Here is a tiny trained network, its code and every weight. The questions are about switching its units off for an input and a class, where a switched-off unit gives its printed mean instead of its output.

import numpy as np


def w(rows, s, z=0):
    codes = np.array(rows[::2]) - 128.0
    scale = np.full(codes.shape[1], s)
    scale[-1] = z or s
    return codes * scale


def f(y):
    return np.maximum(y, 0)


def log_softmax(a):
    a = a - a.max(-1, keepdims=True)
    return a - np.log(np.exp(a).sum(-1, keepdims=True))


def net(x, mask):
    res = np.array(x, float).reshape(1, 7) / 4 @ E
    y = f(res @ A[0][:, :-1].T + A[0][:, -1])
    res = res + np.where(mask, y, B[0][:, -1]) @ B[0][:, :-1]
    return log_softmax(res[-1] @ U[:, :-1].T + U[:, -1])


A, B = {}, {}
E = w([
[48,192,88,92,55,195],'x0',
[118,137,122,128,139,121],'x1',
[99,144,116,130,152,103],'x2',
[135,230,210,99,121,102],'x3',
[167,184,63,212,72,77],'x4',
[134,124,132,126,121,133],'x5',
[90,132,162,248,138,176],'x6',
],0.011)
A[0] = w([
[135,96,109,139,144,148,107],'neuron 1',
[144,142,87,144,94,69,109],'neuron 2',
[75,140,124,157,157,107,252],'neuron 3',
[73,158,77,144,90,162,245],'neuron 4',
[152,134,112,151,119,63,149],'neuron 5',
[171,67,6,54,141,115,117],'neuron 6',
[52,150,95,97,59,160,23],'neuron 7',
[131,128,221,225,118,168,182],'neuron 8',
[195,109,144,138,155,75,128],'neuron 9',
[170,181,219,143,84,114,160],'neuron 10',
[129,159,199,99,146,149,197],'neuron 11',
[194,167,87,168,62,132,97],'neuron 12',
[162,148,82,126,74,96,93],'neuron 13',
[140,156,166,140,146,113,131],'neuron 14',
[37,184,79,112,62,195,223],'neuron 15',
[161,114,151,187,226,86,151],'neuron 16',
[116,72,75,141,92,142,37],'neuron 17',
[82,113,120,210,150,156,91],'neuron 18',
[166,79,96,151,131,158,57],'neuron 19',
[87,65,176,53,174,176,135],'neuron 20',
[172,194,183,112,82,113,61],'neuron 21',
[154,151,132,74,97,62,188],'neuron 22',
[174,176,126,169,95,131,235],'neuron 23',
[131,65,59,136,132,168,62],'neuron 24',
[184,186,59,186,111,115,4],'neuron 25',
],0.011,0.0044)
B[0] = w([
[148,177,98,164,156,130,156],'neuron 1',
[156,126,110,137,212,162,178],'neuron 2',
[127,60,46,98,71,128,176],'neuron 3',
[199,111,122,79,132,120,214],'neuron 4',
[134,82,116,90,122,213,178],'neuron 5',
[85,147,146,150,75,86,225],'neuron 6',
[197,185,255,160,133,89,192],'neuron 7',
[82,63,119,73,66,113,211],'neuron 8',
[167,143,212,104,101,125,194],'neuron 9',
[91,146,77,164,170,82,197],'neuron 10',
[118,158,32,164,138,143,185],'neuron 11',
[100,118,133,85,146,192,193],'neuron 12',
[87,110,128,104,119,228,177],'neuron 13',
[137,175,121,143,139,63,159],'neuron 14',
[207,140,147,121,132,107,248],'neuron 15',
[217,118,184,102,131,138,210],'neuron 16',
[97,153,139,208,160,111,172],'neuron 17',
[69,69,175,119,88,66,186],'neuron 18',
[129,184,107,165,135,78,165],'neuron 19',
[117,138,82,97,175,209,222],'neuron 20',
[101,202,121,219,138,73,180],'neuron 21',
[68,83,104,111,54,89,194],'neuron 22',
[140,100,84,114,138,168,195],'neuron 23',
[86,193,117,184,160,56,189],'neuron 24',
[62,182,175,106,174,221,189],'neuron 25',
],0.0078,0.014)
U = w([
[226,152,231,91,175,123,80],'0',
[48,139,104,61,254,252,79],'1',
[39,198,89,219,218,53,89],'2',
[138,109,55,84,131,126,252],'3',
[6,109,147,31,28,87,78],'4',
],0.0098,0.012)

Each question gives the input, the list of numbers given to net, and the class t.
The units are the neurons (one row each of A and B). Each row of codes is followed by its name. A weight is (code - 128) times the scale printed after its matrix; where a second scale follows, it is the last column's (A, B and U).
mask holds one flag per neuron, in row order. A switched-off neuron (its flag False) gives its mean, the last column of its row in B, instead of its output. The means were averaged over made-up inputs and are rounded, as every weight is.
A unit's drop is (log p(t) with every unit on - log p(t) with that unit switched off) / (log p(t) with every unit on - log p(t) with every unit switched off).
The circuit of an input: a set's keep is (log p(t) with only the set's units on - log p(t) with every unit switched off) / (log p(t) with every unit on - log p(t) with every unit switched off). Starting from the 12 units with the biggest drops (on a tie, the unit counted first), units are removed one at a time, each time the one whose removal leaves the highest keep (on an exact tie, the one counted first), for as long as the keep stays at least 0.8.
units of the circuit, in order: the units of the circuit, biggest drop first
most important unit: the unit with the biggest drop
k most important neurons: the k neurons with the biggest drops, biggest first
drop when u is switched off: that unit's drop, to one decimal
input [-5,3,-5,3,5,3,6], class 4: most important unit -> neuron 8
input [-6,6,-7,-1,7,-7,-8], class 4: units of the circuit, in order -> neuron 22; neuron 6
input [-5,-3,-5,-7,7,-5,4], class 1: units of the circuit, in order -> neuron 25; neuron 12
input [-4,-4,-3,-2,-5,-1,-1], class 1: 4 most important neurons -> neuron 20; neuron 15; neuron 7; neuron 4
input [8,-7,3,-8,-1,3,8], class 0: units of the circuit, in order -> neuron 15; neuron 7
input [-6,2,4,-1,5,0,-8], class 4: units of the circuit, in order -> neuron 22; neuron 6
input [6,5,3,-5,8,2,-7], class 1: 3 most important neurons -> neuron 25; neuron 13; neuron 2
input [5,-4,6,6,3,-5,-3], class 2: 4 most important neurons -> neuron 21; neuron 16; neuron 10; neuron 8
input [4,3,-2,2,6,5,4], class 1: 2 most important neurons -> neuron 25; neuron 12
input [1,6,2,8,8,-4,-6], class 1: units of the circuit, in order -> neuron 13; neuron 25
input [-5,-1,-1,7,-3,4,3], class 2: 3 most important neurons -> neuron 10; neuron 11; neuron 21
input [8,-8,-1,7,-5,-4,-4], class 0: 2 most important neurons -> neuron 7; neuron 15
input [1,7,5,-1,-3,8,2], class 3: 3 most important neurons -> neuron 25; neuron 12; neuron 13
input [-7,-2,3,8,-7,1,8], class 2: units of the circuit, in order -> neuron 10
input [3,-8,-6,-8,-6,-1,8], class 2: 2 most important neurons -> neuron 24; neuron 17
input [-2,6,8,-6,-6,7,5], class 3: 2 most important neurons -> neuron 25; neuron 3
input [3,-6,-8,-8,-2,8,7], class 2: 2 most important neurons -> neuron 24; neuron 17
input [-6,3,1,-1,4,-3,1], class 0: 2 most important neurons -> neuron 16; neuron 9
input [-6,-6,8,6,-6,-1,7], class 3: drop when neuron 6 is switched off -> 0.1
input [4,-8,-5,7,-8,-7,-4], class 1: most important unit -> neuron 20
input [-3,8,0,5,5,8,3], class 1: drop when neuron 6 is switched off -> 0.2
input [1,-3,-4,-7,7,-3,-3], class 1: drop when neuron 21 is switched off -> 0.1
input [-5,6,6,-3,-1,5,6], class 3: drop when neuron 8 is switched off -> 0.2
